Below is a small trained network, with its code and all its weights. Each question gives an input and a target symbol and asks what happens when units are switched off, that is, made to give their printed mean instead of their output.

import numpy as np


def w(rows, s, z=0):
    codes = np.array(rows[::2]) - 128.0
    scale = np.full(codes.shape[1], s)
    scale[-1] = z or s
    return codes * scale


def norm(h):
    return h / np.sqrt((h * h).mean(-1, keepdims=True) + 1e-5)


def f(y):
    return y / 2 * (1 + np.tanh(0.7978845608 * (y + 0.044715 * y**3)))


def softmax(a):
    e = np.exp(a - a.max(-1, keepdims=True))
    return e / e.sum(-1, keepdims=True)


def log_softmax(a):
    a = a - a.max(-1, keepdims=True)
    return a - np.log(np.exp(a).sum(-1, keepdims=True))


def net(x, mask):
    ids = ['ΘΛΞΦΨΩαβγδεζημπτ'.index(c) for c in x.split()]
    T = len(ids)
    res = E[ids] + P[:T]
    u = 0
    for l in range(2):
        q, k, v = (norm(res) @ M[l].T for M in (Q, K, V))
        z = softmax(np.where(np.tri(T) > 0, q @ k.T / 4**0.5, -1e9)) @ v
        res = res + np.where(mask[u], z, O[l][:, -1]) @ O[l][:, :-1]
        u += 1
        y = f(norm(res) @ A[l][:, :-1].T + A[l][:, -1])
        res = res + np.where(mask[u : u + 16], y, B[l][:, -1]) @ B[l][:, :-1]
        u += 16
    return log_softmax(norm(res)[-1] @ U[:, :-1].T + U[:, -1])


Q, K, V, O, A, B = {}, {}, {}, {}, {}, {}
E = w([
[119,141,110,131],'Θ',
[144,118,93,159],'Λ',
[136,109,99,175],'Ξ',
[113,135,109,141],'Φ',
[186,136,101,139],'Ψ',
[94,149,127,126],'Ω',
[137,141,109,132],'α',
[127,146,114,125],'β',
[88,149,130,126],'γ',
[252,234,98,140],'δ',
[100,141,119,134],'ε',
[106,103,109,186],'ζ',
[200,120,90,158],'η',
[108,151,121,120],'μ',
[141,150,122,124],'π',
[123,165,129,113],'τ',
],0.017)
P = w([
[107,112,89,113],'0',
[121,115,104,94],'1',
[232,151,254,222],'2',
[73,146,51,117],'3',
[116,108,109,89],'4',
[202,111,223,201],'5',
[77,153,35,122],'6',
[115,98,114,85],'7',
[211,140,174,189],'8',
[82,165,20,128],'9',
[113,82,129,84],'10',
[181,76,201,159],'11',
[86,171,8,145],'12',
],0.021)
Q[0] = w([
[158,169,177,112],'L0H0',
[116,101,4,202],'L0H0',
[129,131,8,167],'L0H0',
[95,176,82,200],'L0H0',
],0.021)
K[0] = w([
[129,205,94,100],'L0H0',
[143,4,162,63],'L0H0',
[169,41,187,79],'L0H0',
[91,78,171,27],'L0H0',
],0.018)
V[0] = w([
[104,253,197,104],'L0H0',
[46,92,153,5],'L0H0',
[216,148,197,30],'L0H0',
[14,192,104,211],'L0H0',
],0.0059)
O[0] = w([
[171,205,176,172,4],'L0H0',
[117,55,240,181,159],'L0H0',
[136,147,226,37,59],'L0H0',
[150,155,67,255,116],'L0H0',
],0.0075,0.0039)
A[0] = w([
[168,73,145,136,158],'L0N0',
[99,202,52,178,1],'L0N1',
[73,166,143,111,82],'L0N2',
[60,201,77,131,100],'L0N3',
[100,171,152,202,229],'L0N4',
[100,224,123,174,115],'L0N5',
[126,191,126,74,170],'L0N6',
[129,162,64,119,89],'L0N7',
[250,115,174,135,89],'L0N8',
[75,87,133,117,70],'L0N9',
[173,99,201,175,190],'L0N10',
[118,212,79,136,91],'L0N11',
[136,164,126,134,105],'L0N12',
[164,133,101,135,153],'L0N13',
[154,123,165,152,148],'L0N14',
[207,84,127,108,23],'L0N15',
],0.019,0.0044)
B[0] = w([
[176,130,68,140,179],'L0N0',
[60,170,207,191,224],'L0N1',
[82,183,188,190,139],'L0N2',
[165,129,89,67,249],'L0N3',
[67,198,205,182,219],'L0N4',
[184,60,73,107,170],'L0N5',
[152,56,138,101,184],'L0N6',
[119,91,169,137,225],'L0N7',
[23,196,190,168,254],'L0N8',
[195,69,120,108,167],'L0N9',
[244,4,60,178,239],'L0N10',
[47,160,134,172,198],'L0N11',
[143,132,103,89,132],'L0N12',
[152,137,119,58,184],'L0N13',
[170,86,110,163,174],'L0N14',
[114,218,147,102,164],'L0N15',
],0.02,0.008)
Q[1] = w([
[167,171,242,67],'L1H0',
[98,184,75,186],'L1H0',
[31,174,161,131],'L1H0',
[81,218,7,44],'L1H0',
],0.021)
K[1] = w([
[150,106,234,85],'L1H0',
[146,187,105,205],'L1H0',
[52,187,155,113],'L1H0',
[155,255,21,67],'L1H0',
],0.024)
V[1] = w([
[211,81,113,158],'L1H0',
[113,66,145,182],'L1H0',
[154,159,1,133],'L1H0',
[36,51,116,218],'L1H0',
],0.0092)
O[1] = w([
[184,200,160,154,119],'L1H0',
[186,83,114,137,202],'L1H0',
[115,170,90,193,46],'L1H0',
[196,2,55,160,254],'L1H0',
],0.01,0.0044)
A[1] = w([
[140,56,119,103,40],'L1N0',
[84,207,182,198,133],'L1N1',
[195,52,128,76,177],'L1N2',
[90,143,55,127,112],'L1N3',
[115,249,129,196,98],'L1N4',
[136,101,227,135,182],'L1N5',
[139,186,147,120,98],'L1N6',
[70,218,26,121,84],'L1N7',
[107,146,98,220,121],'L1N8',
[227,140,141,211,85],'L1N9',
[125,186,141,129,101],'L1N10',
[216,231,90,132,2],'L1N11',
[156,214,139,181,115],'L1N12',
[167,176,149,37,84],'L1N13',
[133,153,177,144,90],'L1N14',
[94,74,136,73,136],'L1N15',
],0.016,0.0057)
B[1] = w([
[207,84,153,131,163],'L1N0',
[209,120,111,75,199],'L1N1',
[93,188,160,75,221],'L1N2',
[72,146,149,136,134],'L1N3',
[122,99,87,234,165],'L1N4',
[94,117,207,145,202],'L1N5',
[148,90,136,149,126],'L1N6',
[153,155,137,35,144],'L1N7',
[119,223,53,107,220],'L1N8',
[76,5,105,194,254],'L1N9',
[159,101,127,138,127],'L1N10',
[55,241,58,100,139],'L1N11',
[115,53,72,161,169],'L1N12',
[170,123,116,231,171],'L1N13',
[139,67,136,104,130],'L1N14',
[191,133,71,145,225],'L1N15',
],0.025,0.0087)
U = w([
[145,67,135,221,151],'Θ',
[184,56,33,131,204],'Λ',
[103,100,6,124,63],'Ξ',
[59,148,79,149,147],'Φ',
[240,185,41,122,97],'Ψ',
[99,197,164,177,154],'Ω',
[183,70,63,58,4],'α',
[184,70,181,125,51],'β',
[112,193,149,181,139],'γ',
[26,118,96,75,183],'δ',
[77,201,134,136,180],'ε',
[70,187,30,113,54],'ζ',
[122,209,86,37,161],'η',
[125,163,225,110,199],'μ',
[243,157,188,179,19],'π',
[119,109,207,159,66],'τ',
],0.019,0.0043)

Each question gives the input, a string of symbols that net reads in full, and the target symbol t.
The units are the heads (4 rows each of Q, K, V and O) and the neurons (one row each of A and B). Each row of codes is followed by its name. A weight is (code - 128) times the scale printed after its matrix; where a second scale follows, it is the last column's (O, A, B and U).
mask holds one flag per unit, layer by layer, with each layer's heads first. A switched-off unit (its flag False) gives its mean, the last column of its rows in O or B, instead of its output. The means were averaged over made-up inputs and are rounded, as every weight is.
A unit's drop is (log p(t) with every unit on - log p(t) with that unit switched off) / (log p(t) with every unit on - log p(t) with every unit switched off).
The circuit of an input: a set's keep is (log p(t) with only the set's units on - log p(t) with every unit switched off) / (log p(t) with every unit on - log p(t) with every unit switched off). Starting from the 12 units with the biggest drops (on a tie, the unit counted first), units are removed one at a time, each time the one whose removal leaves the highest keep (on an exact tie, the one counted first), for as long as the keep stays at least 0.8.
units of the circuit, in order: the units of the circuit, biggest drop first
most important unit: the unit with the biggest drop
k most important neurons: the k neurons with the biggest drops, biggest first
k most important neurons of layer l: the k neurons of layer l with the biggest drops, biggest first
input ε Ψ η π, target Ψ: 2 most important neurons of layer 0 -> (L0N4; L0N8)
input Λ Ψ Ω ζ Ω β Φ, target Ω: units of the circuit, in order -> (L0N1; L1N9)
input Ξ Λ Ψ η Ξ τ Ξ Λ η η γ, target Ψ: 3 most important neurons -> (L0N10; L0N0; L0N8)
input η η Φ η δ η γ Λ Ψ Ω α η η, target α: most important unit -> L0H0
input Ψ π Θ δ η π α Λ α η Ψ δ Θ, target Ψ: 4 most important neurons of layer 0 -> (L0N4; L0N8; L0N3; L0N6)
input τ Λ δ Θ η α π, target η: units of the circuit, in order -> (L0N3; L1N9; L0N10)
input Ξ τ η Λ ε η η Ξ δ Λ η μ μ, target η: units of the circuit, in order -> (L0N10; L1N7)
input Φ Φ Θ β Ψ δ γ, target Ψ: units of the circuit, in order -> (L1N9; L0N3)
input Ω ε ζ Θ Φ Φ ζ η Ξ Λ, target η: 3 most important neurons of layer 0 -> (L0N3; L0N10; L0N15)
input δ μ μ Ω ε, target μ: 2 most important neurons of layer 0 -> (L0N6; L0N2)
input μ γ η γ Φ Θ η Ψ ζ Ω Φ δ Λ, target Φ: 2 most important neurons -> (L0N1; L0N6)
input Φ β Λ Φ Ψ α τ γ η β Ξ, target α: 2 most important neurons -> (L0N9; L0N3)
input δ η η η Ω Λ Λ Ω Λ Ω Ψ δ δ, target Ψ: 4 most important neurons -> (L1N15; L0N8; L0N4; L1N9)
input η η Θ ζ α Θ γ, target α: most important neuron of layer 1 -> (L1N15)
input η Ξ Θ Ξ Ψ α η Ω, target Ψ: units of the circuit, in order -> (L0N8; L1N9; L0N10)
input τ α ε Ξ β δ β ε γ π η Λ ζ, target η: 4 most important neurons -> (L0N4; L0N3; L0N10; L0N15)
input Ψ ζ τ Φ Ψ η δ, target Ψ: 4 most important neurons of layer 1 -> (L1N15; L1N9; L1N13; L1N2)
input η γ γ γ π η ε Ω π Θ, target Ω: 2 most important neurons -> (L0N1; L1N9)
input τ Λ η η μ γ Λ, target μ: 2 most important neurons of layer 1 -> (L1N9; L1N5)
input Λ δ π ζ, target δ: most important unit -> L0N11
input Φ Ω Ψ μ, target Ω: 3 most important neurons -> (L0N1; L1N9; L0N11)
input Λ Ξ Ψ Ψ π Ω ζ τ α ζ δ ε ζ, target δ: 2 most important neurons -> (L0N10; L0N7)
